Below is a small trained network, with its code and all its weights. Each question gives an input and a class and asks what happens when units are switched off, that is, made to give their printed mean instead of their output.

import numpy as np


def w(rows, s, z=0):
    codes = np.array(rows[::2]) - 128.0
    scale = np.full(codes.shape[1], s)
    scale[-1] = z or s
    return codes * scale


def f(y):
    return np.maximum(y, 0)


def log_softmax(a):
    a = a - a.max(-1, keepdims=True)
    return a - np.log(np.exp(a).sum(-1, keepdims=True))


def net(x, mask):
    res = np.array(x, float).reshape(1, 8) / 4 @ E
    y = f(res @ A[0][:, :-1].T + A[0][:, -1])
    res = res + np.where(mask, y, B[0][:, -1]) @ B[0][:, :-1]
    return log_softmax(res[-1] @ U[:, :-1].T + U[:, -1])


A, B = {}, {}
E = w([
[216,61,129,124,125,109,72,130,85,107,73],'x0',
[153,119,129,163,129,97,8,185,92,126,174],'x1',
[208,84,144,105,173,84,94,63,59,118,38],'x2',
[162,182,114,92,40,94,95,177,101,89,110],'x3',
[138,60,48,194,30,92,124,95,130,123,115],'x4',
[151,167,169,78,163,92,198,100,221,191,137],'x5',
[131,109,132,121,121,229,164,197,192,77,55],'x6',
[163,38,43,195,165,198,147,66,112,183,145],'x7',
],0.011)
A[0] = w([
[113,208,166,71,178,138,159,101,148,179,86,198],'neuron 0',
[114,195,138,136,57,28,131,142,104,125,240,102],'neuron 1',
[243,114,121,72,125,126,64,201,71,31,41,188],'neuron 2',
[81,171,131,156,152,183,120,154,151,63,255,4],'neuron 3',
[128,93,21,199,29,161,179,198,157,70,60,18],'neuron 4',
[194,92,141,67,139,123,20,156,71,77,34,46],'neuron 5',
],0.0068,0.0011)
B[0] = w([
[134,109,156,124,180,113,186,145,181,93,170,207],'neuron 0',
[113,142,74,101,41,1,120,101,174,98,168,210],'neuron 1',
[165,133,183,154,123,140,91,147,88,28,98,248],'neuron 2',
[70,167,143,233,97,164,153,201,104,241,196,197],'neuron 3',
[80,111,101,128,34,205,173,76,92,91,112,208],'neuron 4',
[150,105,180,221,163,94,114,165,92,36,144,237],'neuron 5',
],0.0081,0.014)
U = w([
[205,22,65,194,239,134,97,16,90,210,109,253],'0',
[189,128,219,159,130,121,59,189,79,46,57,117],'1',
[49,195,107,183,85,150,70,227,123,200,158,20],'2',
[133,78,61,130,47,239,142,106,125,108,36,82],'3',
[99,196,254,53,211,151,204,159,229,135,109,124],'4',
[149,178,97,87,67,11,75,89,139,155,128,164],'5',
],0.0093,0.0027)

Each question gives the input, the list of numbers given to net, and the class t.
The units are the neurons (one row each of A and B). Each row of codes is followed by its name. A weight is (code - 128) times the scale printed after its matrix; where a second scale follows, it is the last column's (A, B and U).
mask holds one flag per neuron, in row order. A switched-off neuron (its flag False) gives its mean, the last column of its row in B, instead of its output. The means were averaged over made-up inputs and are rounded, as every weight is.
A unit's drop is (log p(t) with every unit on - log p(t) with that unit switched off) / (log p(t) with every unit on - log p(t) with every unit switched off).
The circuit of an input: a set's keep is (log p(t) with only the set's units on - log p(t) with every unit switched off) / (log p(t) with every unit on - log p(t) with every unit switched off). Starting from all 6 units, units are removed one at a time, each time the one whose removal leaves the highest keep (on an exact tie, the one counted first), for as long as the keep stays at least 0.8.
units of the circuit, in order: the units of the circuit, biggest drop first
k most important neurons: the k neurons with the biggest drops, biggest first
drop of u: that unit's drop, to one decimal
input [8,6,3,-8,-6,0,4,7], class 1: 2 most important neurons	[neuron 5; neuron 2]
input [-8,2,8,-5,3,-1,6,0], class 3: 2 most important neurons	[neuron 5; neuron 0]
input [-8,2,2,8,7,-1,-3,7], class 3: units of the circuit, in order	[neuron 4]
input [-4,7,-2,-3,-5,5,-3,0], class 2: 2 most important neurons	[neuron 3; neuron 1]
input [6,-3,-5,-2,-2,-7,-4,3], class 0: 2 most important neurons	[neuron 2; neuron 1]
input [-8,0,5,-6,1,-5,2,-1], class 0: units of the circuit, in order	[neuron 2; neuron 1]
input [-6,-2,-6,1,-5,5,-5,7], class 2: 3 most important neurons	[neuron 3; neuron 1; neuron 2]
input [-2,8,3,1,5,-7,0,7], class 1: 2 most important neurons	[neuron 5; neuron 2]
input [1,2,-8,5,7,1,0,-7], class 5: drop of neuron 3	0.0
input [0,7,-1,-1,0,8,4,2], class 4: drop of neuron 3	0.1
input [-3,-2,-3,5,6,-5,-2,-5], class 5: drop of neuron 1	1.6
input [-4,-3,5,-1,4,3,0,-2], class 4: drop of neuron 4	0.1
